Below is a small trained network, with its code and all its weights. Each question gives an input and a class and asks what happens when units are switched off, that is, made to give their printed mean instead of their output.

import numpy as np


def w(rows, s, z=0):
    codes = np.array(rows[::2]) - 128.0
    scale = np.full(codes.shape[1], s)
    scale[-1] = z or s
    return codes * scale


def f(y):
    return np.maximum(y, 0)


def log_softmax(a):
    a = a - a.max(-1, keepdims=True)
    return a - np.log(np.exp(a).sum(-1, keepdims=True))


def net(x, mask):
    res = np.array(x, float).reshape(1, 3) / 4 @ E
    y = f(res @ A[0][:, :-1].T + A[0][:, -1])
    res = res + np.where(mask, y, B[0][:, -1]) @ B[0][:, :-1]
    return log_softmax(res[-1] @ U[:, :-1].T + U[:, -1])


A, B = {}, {}
E = w([
[249,135,61,190,142],'x0',
[132,29,61,49,95],'x1',
[115,77,147,248,44],'x2',
],0.012)
A[0] = w([
[183,132,87,156,147,220],'N1',
[144,66,98,70,87,75],'N2',
[213,111,59,171,144,75],'N3',
[229,152,124,132,136,117],'N4',
[118,70,92,79,81,119],'N5',
[93,151,112,113,138,212],'N6',
[126,182,166,190,197,157],'N7',
[165,75,50,110,125,140],'N8',
[128,147,123,136,61,225],'N9',
[122,203,170,156,132,96],'N10',
[130,154,159,152,159,238],'N11',
[154,168,114,71,173,181],'N12',
[202,131,109,154,115,135],'N13',
[118,54,183,243,50,92],'N14',
[118,83,155,165,75,66],'N15',
[141,225,138,179,135,82],'N16',
[180,137,103,113,91,127],'N17',
[160,89,119,216,76,88],'N18',
[187,129,85,164,156,85],'N19',
[93,95,218,99,121,217],'N20',
[182,128,156,121,103,245],'N21',
[117,67,67,111,83,82],'N22',
[113,117,99,192,89,190],'N23',
[178,158,118,79,198,86],'N24',
[167,172,117,19,166,123],'N25',
[69,137,121,103,171,87],'N26',
[182,153,59,153,149,126],'N27',
[139,166,92,92,226,65],'N28',
[4,107,241,64,58,78],'N29',
[119,72,110,165,66,147],'N30',
[119,87,45,82,79,114],'N31',
[160,122,147,120,111,223],'N32',
[144,170,221,166,164,72],'N33',
[118,81,129,199,86,103],'N34',
[157,90,130,195,84,129],'N35',
[213,108,120,158,117,143],'N36',
[128,121,84,90,91,208],'N37',
[164,162,62,98,210,116],'N38',
[134,189,183,152,139,137],'N39',
[208,126,92,171,141,130],'N40',
],0.012,0.011)
B[0] = w([
[114,45,187,87,103,224],'N1',
[177,227,50,140,76,182],'N2',
[66,189,198,93,63,204],'N3',
[64,126,231,114,47,191],'N4',
[195,168,74,139,54,196],'N5',
[134,60,142,137,143,193],'N6',
[198,121,76,146,79,219],'N7',
[174,146,123,182,86,202],'N8',
[150,37,135,139,186,206],'N9',
[199,199,38,117,52,183],'N10',
[180,30,97,152,128,218],'N11',
[126,104,157,186,229,209],'N12',
[106,116,201,104,71,194],'N13',
[94,192,88,188,215,248],'N14',
[73,234,97,176,184,170],'N15',
[193,215,65,133,64,192],'N16',
[112,127,205,98,64,164],'N17',
[77,185,115,183,178,211],'N18',
[48,165,159,120,46,179],'N19',
[117,32,236,134,87,229],'N20',
[167,23,161,164,155,215],'N21',
[175,219,24,108,89,181],'N22',
[113,103,117,185,179,215],'N23',
[71,175,95,218,188,181],'N24',
[100,159,115,245,187,215],'N25',
[71,194,171,162,108,162],'N26',
[71,108,183,109,58,194],'N27',
[74,192,93,152,196,178],'N28',
[38,151,246,94,24,250],'N29',
[115,126,89,164,199,205],'N30',
[226,204,62,149,85,199],'N31',
[164,51,159,167,159,198],'N32',
[204,253,64,118,88,185],'N33',
[99,167,120,202,191,197],'N34',
[92,137,127,181,198,207],'N35',
[102,102,168,121,74,203],'N36',
[196,97,108,156,118,203],'N37',
[55,148,115,220,202,196],'N38',
[212,154,90,144,66,194],'N39',
[74,104,172,97,84,208],'N40',
],0.007,0.015)
U = w([
[57,116,182,127,64,71],'0',
[77,152,102,158,216,123],'1',
[205,154,70,135,73,134],'2',
[170,4,142,141,153,254],'3',
[141,124,106,107,142,88],'4',
[116,124,103,109,134,89],'5',
],0.021,0.0065)

Each question gives the input, the list of numbers given to net, and the class t.
The units are the neurons (one row each of A and B). Each row of codes is followed by its name. A weight is (code - 128) times the scale printed after its matrix; where a second scale follows, it is the last column's (A, B and U).
mask holds one flag per neuron, in row order. A switched-off neuron (its flag False) gives its mean, the last column of its row in B, instead of its output. The means were averaged over made-up inputs and are rounded, as every weight is.
A unit's drop is (log p(t) with every unit on - log p(t) with that unit switched off) / (log p(t) with every unit on - log p(t) with every unit switched off).
The circuit of an input: a set's keep is (log p(t) with only the set's units on - log p(t) with every unit switched off) / (log p(t) with every unit on - log p(t) with every unit switched off). Starting from the 12 units with the biggest drops (on a tie, the unit counted first), units are removed one at a time, each time the one whose removal leaves the highest keep (on an exact tie, the one counted first), for as long as the keep stays at least 0.8.
units of the circuit, in order: the units of the circuit, biggest drop first
k most important neurons: the k neurons with the biggest drops, biggest first
drop when u is switched off: that unit's drop, to one decimal
input [-4,-4,5], class 1: units of the circuit, in order	N14
input [3,-3,1], class 3: 2 most important neurons	N29, N11
input [5,4,-5], class 0: 2 most important neurons	N14, N4
input [2,-7,6], class 2: 3 most important neurons	N16, N7, N10
input [-7,2,-8], class 1: 2 most important neurons	N25, N12
input [3,6,-6], class 1: 2 most important neurons	N38, N25
input [6,7,7], class 1: 3 most important neurons	N14, N18, N35
input [4,-4,2], class 0: 2 most important neurons	N31, N4
input [7,0,-7], class 0: 2 most important neurons	N4, N27
input [7,-8,-4], class 2: 2 most important neurons	N16, N7
input [8,-8,-1], class 0: drop when N3 is switched off	0.2
input [3,3,-2], class 3: drop when N16 is switched off	0.1
input [8,2,2], class 0: drop when N2 is switched off	0.0
input [-4,6,-7], class 1: units of the circuit, in order	N25
